Below are the code and all the weights of a small trained network. Each question names an input and a class and asks about switching units off, where a switched-off unit gives its printed mean instead of its output.

import numpy as np


def w(rows, s, z=0):
    codes = np.array(rows[::2]) - 128.0
    scale = np.full(codes.shape[1], s)
    scale[-1] = z or s
    return codes * scale


def norm(h):
    return h / np.sqrt((h * h).mean(-1, keepdims=True) + 1e-5)


def f(y):
    return np.maximum(y, 0)


def log_softmax(a):
    a = a - a.max(-1, keepdims=True)
    return a - np.log(np.exp(a).sum(-1, keepdims=True))


def net(x, mask):
    res = np.array(x, float).reshape(1, 7) / 4 @ E
    u = 0
    for l in range(4):
        y = f(norm(res) @ A[l][:, :-1].T + A[l][:, -1])
        res = res + np.where(mask[u : u + 14], y, B[l][:, -1]) @ B[l][:, :-1]
        u += 14
    return log_softmax(norm(res)[-1] @ U[:, :-1].T + U[:, -1])


A, B = {}, {}
E = w([
[119,90,79,123,108,162,105,114,77,56,157],'x0',
[102,182,148,172,110,186,241,80,50,101,45],'x1',
[135,1,114,87,100,152,142,66,160,171,46],'x2',
[118,155,87,198,100,76,60,67,60,226,119],'x3',
[182,150,174,56,193,205,95,92,59,171,149],'x4',
[134,125,128,131,119,132,137,131,126,140,141],'x5',
[170,108,154,104,87,73,133,179,70,109,100],'x6',
],0.0085)
A[0] = w([
[129,174,255,139,144,79,162,142,185,207,93,71],'0.n1',
[165,154,159,96,135,173,145,88,90,145,130,71],'0.n2',
[151,136,101,150,135,173,244,105,60,126,137,3],'0.n3',
[145,132,156,130,109,74,70,131,67,102,73,145],'0.n4',
[107,158,118,134,89,153,245,112,117,112,113,46],'0.n5',
[62,165,50,111,197,207,166,75,181,122,177,160],'0.n6',
[127,137,139,108,152,147,162,140,173,117,117,55],'0.n7',
[81,90,93,148,191,133,97,106,141,138,91,106],'0.n8',
[187,130,176,80,180,144,111,139,84,147,119,50],'0.n9',
[147,109,126,193,56,131,147,186,183,117,90,51],'0.n10',
[124,102,141,75,133,171,177,184,146,104,185,57],'0.n11',
[207,109,156,71,93,91,161,192,77,85,98,86],'0.n12',
[149,113,50,129,93,175,101,106,63,36,172,78],'0.n13',
[99,190,130,127,178,106,151,171,97,74,150,54],'0.n14',
],0.0095,0.0057)
B[0] = w([
[245,110,1,185,136,186,145,136,144,78,97,215],'0.n1',
[143,122,120,120,143,93,136,48,139,93,156,178],'0.n2',
[143,188,192,132,150,89,129,134,105,119,62,185],'0.n3',
[133,128,169,205,167,134,154,129,153,200,154,202],'0.n4',
[130,151,137,124,167,55,96,149,141,116,50,205],'0.n5',
[133,89,184,195,181,102,174,169,116,164,154,253],'0.n6',
[158,101,166,144,98,133,127,121,162,85,112,160],'0.n7',
[141,165,164,156,115,162,156,156,113,151,151,175],'0.n8',
[64,144,96,99,215,155,152,17,150,93,194,190],'0.n9',
[57,121,100,120,143,134,146,53,109,54,196,188],'0.n10',
[179,140,196,137,112,101,111,107,176,67,113,200],'0.n11',
[102,78,184,234,184,157,161,153,141,170,163,220],'0.n12',
[221,130,28,149,151,187,157,155,163,123,92,209],'0.n13',
[88,174,122,100,59,174,149,151,193,161,166,197],'0.n14',
],0.0088,0.0065)
A[1] = w([
[162,104,83,166,166,157,93,113,173,64,150,64],'1.n1',
[186,129,100,126,99,55,116,86,65,168,116,28],'1.n2',
[92,174,156,104,98,196,153,111,51,101,80,90],'1.n3',
[167,91,169,34,110,82,203,176,128,98,113,2],'1.n4',
[122,2,98,129,106,178,123,99,115,144,74,67],'1.n5',
[191,97,114,73,143,142,34,152,182,144,145,83],'1.n6',
[166,106,88,124,141,174,115,173,107,109,98,19],'1.n7',
[148,85,94,97,152,12,114,142,192,120,197,19],'1.n8',
[154,212,173,165,162,84,97,117,141,84,170,217],'1.n9',
[148,228,119,95,132,77,129,128,158,115,131,49],'1.n10',
[21,135,53,157,101,66,153,145,161,71,118,16],'1.n11',
[137,110,113,161,118,156,85,165,125,106,197,142],'1.n12',
[92,65,144,101,137,116,49,157,157,120,233,141],'1.n13',
[129,35,174,65,133,111,163,63,160,140,32,99],'1.n14',
],0.0079,0.0024)
B[1] = w([
[153,112,146,128,107,106,128,129,123,134,101,236],'1.n1',
[122,143,149,178,108,169,94,126,130,77,152,160],'1.n2',
[144,164,121,102,163,66,151,152,168,139,106,153],'1.n3',
[130,106,164,170,128,147,65,128,177,98,128,154],'1.n4',
[107,177,98,116,128,140,173,176,127,139,144,186],'1.n5',
[134,140,142,74,135,74,150,151,105,143,73,198],'1.n6',
[135,93,86,143,145,108,139,128,137,112,131,148],'1.n7',
[119,126,129,120,140,113,158,111,117,133,78,206],'1.n8',
[108,96,125,94,79,176,163,120,162,159,102,254],'1.n9',
[111,96,119,80,108,174,157,145,82,136,128,158],'1.n10',
[154,106,148,95,148,119,204,6,106,112,169,188],'1.n11',
[136,129,135,97,118,116,179,136,123,164,75,205],'1.n12',
[125,180,167,117,142,91,158,129,137,144,92,221],'1.n13',
[87,222,122,97,69,190,179,180,151,149,182,199],'1.n14',
],0.011,0.0069)
A[2] = w([
[187,126,80,77,127,95,130,130,151,139,23,138],'2.n1',
[69,151,55,204,80,99,27,79,1,223,123,91],'2.n2',
[120,136,102,124,204,161,106,105,190,140,133,147],'2.n3',
[92,77,65,78,136,118,141,169,153,165,123,3],'2.n4',
[183,127,89,137,145,119,138,88,186,109,69,94],'2.n5',
[86,118,202,150,113,125,176,116,120,155,122,172],'2.n6',
[113,75,160,111,136,162,58,156,174,54,152,70],'2.n7',
[126,72,152,158,147,150,180,168,143,147,123,124],'2.n8',
[93,188,103,74,19,180,156,158,128,165,192,10],'2.n9',
[130,167,88,197,142,223,190,119,135,82,97,125],'2.n10',
[226,142,88,156,126,179,156,164,198,120,120,107],'2.n11',
[134,185,122,139,84,113,124,64,126,174,117,142],'2.n12',
[124,114,138,28,182,175,95,67,68,106,147,79],'2.n13',
[115,81,78,123,125,92,185,192,129,61,139,148],'2.n14',
],0.0088,0.0028)
B[2] = w([
[124,108,115,121,124,114,76,168,26,79,103,192],'2.n1',
[146,78,168,109,212,181,85,110,255,28,98,170],'2.n2',
[154,119,102,192,101,97,176,122,65,131,136,163],'2.n3',
[115,157,109,131,164,139,144,171,107,103,107,142],'2.n4',
[152,102,107,92,69,160,96,127,16,127,129,188],'2.n5',
[66,170,212,171,35,138,63,156,100,212,155,212],'2.n6',
[164,149,130,171,172,119,96,66,176,94,60,137],'2.n7',
[118,120,160,169,169,169,52,151,69,198,191,211],'2.n8',
[60,161,62,69,99,143,125,223,149,75,219,158],'2.n9',
[163,78,121,55,137,64,40,175,109,147,114,247],'2.n10',
[139,53,45,109,116,149,78,104,98,117,128,231],'2.n11',
[207,116,174,123,93,175,106,210,158,26,124,174],'2.n12',
[152,201,124,172,91,60,223,56,105,92,154,146],'2.n13',
[172,170,46,157,180,150,98,68,110,171,123,182],'2.n14',
],0.0077,0.011)
A[3] = w([
[94,163,158,106,124,100,123,121,100,117,25,58],'3.n1',
[126,110,175,139,112,160,78,111,226,59,102,35],'3.n2',
[103,139,147,120,114,117,178,77,126,139,155,21],'3.n3',
[98,83,143,198,172,119,94,132,142,158,142,1],'3.n4',
[136,147,140,88,147,163,127,147,119,134,179,83],'3.n5',
[133,127,144,108,104,87,144,99,110,116,129,58],'3.n6',
[155,163,124,115,137,99,146,7,130,122,190,106],'3.n7',
[174,119,156,116,117,129,140,102,73,141,136,247],'3.n8',
[159,78,167,145,53,132,117,87,120,100,167,196],'3.n9',
[126,108,119,81,158,34,88,134,159,155,159,56],'3.n10',
[60,88,108,156,94,77,144,86,158,111,118,82],'3.n11',
[117,175,118,119,89,122,100,174,135,136,173,115],'3.n12',
[104,100,166,140,142,88,82,146,134,174,110,33],'3.n13',
[98,92,71,212,85,51,154,166,182,112,107,130],'3.n14',
],0.012,0.0029)
B[3] = w([
[144,136,195,32,114,2,94,220,181,158,123,200],'3.n1',
[147,80,168,65,162,196,82,79,150,67,110,198],'3.n2',
[133,110,82,145,102,109,39,135,64,90,128,161],'3.n3',
[103,77,178,167,87,153,112,165,125,174,206,183],'3.n4',
[96,158,66,174,86,124,152,90,166,128,93,188],'3.n5',
[116,146,154,103,145,134,93,132,64,99,173,150],'3.n6',
[50,116,122,145,83,111,172,79,100,75,148,179],'3.n7',
[78,111,98,159,90,53,113,101,141,130,149,255],'3.n8',
[87,138,145,112,137,129,70,77,96,114,162,207],'3.n9',
[196,251,204,212,106,67,137,174,100,101,21,150],'3.n10',
[104,236,106,122,167,113,174,89,145,125,147,155],'3.n11',
[29,93,90,66,132,197,106,126,144,123,108,183],'3.n12',
[105,123,173,136,35,85,97,117,102,148,149,188],'3.n13',
[194,164,118,131,175,150,213,83,98,179,125,176],'3.n14',
],0.0095,0.0077)
U = w([
[144,192,179,128,132,24,141,169,105,112,45,131],'0',
[95,178,117,147,139,89,204,6,93,85,186,122],'1',
[224,76,50,147,164,133,147,133,78,109,112,129],'2',
[139,95,194,127,166,178,87,102,181,52,124,136],'3',
[51,167,73,101,108,175,175,186,147,145,159,87],'4',
[82,88,129,111,93,93,80,131,84,116,170,248],'5',
[120,111,182,238,132,120,149,142,107,183,186,96],'6',
[92,115,105,159,195,61,109,127,164,124,151,55],'7',
],0.014,0.011)

Each question gives the input, the list of numbers given to net, and the class t.
The units are the neurons (one row each of A and B). Each row of codes is followed by its name. A weight is (code - 128) times the scale printed after its matrix; where a second scale follows, it is the last column's (A, B and U).
mask holds one flag per neuron, layer by layer. A switched-off neuron (its flag False) gives its mean, the last column of its row in B, instead of its output. The means were averaged over made-up inputs and are rounded, as every weight is.
A unit's drop is (log p(t) with every unit on - log p(t) with that unit switched off) / (log p(t) with every unit on - log p(t) with every unit switched off).
The circuit of an input: a set's keep is (log p(t) with only the set's units on - log p(t) with every unit switched off) / (log p(t) with every unit on - log p(t) with every unit switched off). Starting from the 12 units with the biggest drops (on a tie, the unit counted first), units are removed one at a time, each time the one whose removal leaves the highest keep (on an exact tie, the one counted first), for as long as the keep stays at least 0.8.
circuit, biggest first: the units of the circuit, biggest drop first
most important unit: the unit with the biggest drop
top k neurons: the k neurons with the biggest drops, biggest first
k most important neurons of layer l: the k neurons of layer l with the biggest drops, biggest first
input [-8,1,2,1,-2,-4,-3], class 2: most important unit : 0.n1
input [-8,5,-8,-1,8,-1,-3], class 1: top 3 neurons : [0.n9 0.n2 1.n14]
input [-1,-6,-8,3,-8,-1,1], class 1: circuit, biggest first : [1.n11 3.n14]
input [-6,6,8,-4,-4,6,5], class 4: top 3 neurons : [1.n14 0.n13 1.n5]
input [-2,4,6,6,7,-5,8], class 6: 2 most important neurons of layer 1 : [1.n11 1.n2]
input [-8,1,3,-6,-8,-8,1], class 1: top 2 neurons : [0.n10 1.n11]
input [8,7,-8,-8,2,-4,-5], class 2: circuit, biggest first : [0.n13 2.n10]
input [-1,6,4,-8,-6,7,-3], class 3: circuit, biggest first : [3.n2 0.n11]
input [5,5,-2,-1,8,-1,7], class 1: top 3 neurons : [0.n9 0.n2 0.n6]
input [-6,-8,-8,-3,-7,6,1], class 0: top 3 neurons : [1.n14 1.n8 1.n13]
input [-2,0,-1,2,5,5,8], class 6: top 2 neurons : [0.n12 0.n4]
input [6,-5,6,8,8,0,3], class 1: top 2 neurons : [2.n13 0.n9]
input [5,2,4,-5,-6,3,-7], class 6: top 2 neurons : [0.n6 0.n1]
input [-6,7,6,-7,4,-2,0], class 0: top 2 neurons : [0.n3 0.n5]
input [-6,-8,5,-1,2,-6,-3], class 0: most important unit : 1.n6
input [0,-5,6,-8,-1,-4,8], class 3: top 2 neurons : [1.n4 0.n11]
input [-4,-5,-1,-4,7,-3,8], class 6: top 2 neurons : [0.n12 1.n11]
input [8,5,7,-7,8,-5,-8], class 1: top 3 neurons : [0.n1 0.n2 2.n13]
input [0,8,-3,7,8,-7,-3], class 0: circuit, biggest first : [0.n3 3.n1]
input [8,7,-2,-1,7,0,-4], class 2: top 2 neurons : [0.n13 1.n13]
input [-6,3,-6,-3,2,7,3], class 5: top 3 neurons : [0.n13 0.n1 1.n9]
input [0,-3,-1,-4,8,-8,-6], class 1: most important unit : 0.n9
input [8,5,1,6,-7,-1,-2], class 2: 4 most important neurons of layer 0 : [0.n13 0.n9 0.n2 0.n14]
input [-2,-4,-8,8,-1,-3,6], class 3: top 2 neurons : [2.n2 1.n14]
input [-4,0,4,-6,0,5,4], class 3: 2 most important neurons of layer 2 : [2.n7 2.n1]
input [3,-4,-5,2,2,-4,3], class 4: 2 most important neurons of layer 0 : [0.n14 0.n1]
input [-4,-3,7,8,3,7,8], class 3: most important unit : 2.n2
input [8,-7,-2,-6,-6,-3,7], class 2: 2 most important neurons of layer 0 : [0.n13 0.n6]
input [-6,-5,1,-3,6,-3,4], class 1: 2 most important neurons of layer 0 : [0.n9 0.n13]
input [0,-8,-1,-4,-1,-3,7], class 0: 2 most important neurons of layer 1 : [1.n13 1.n6]
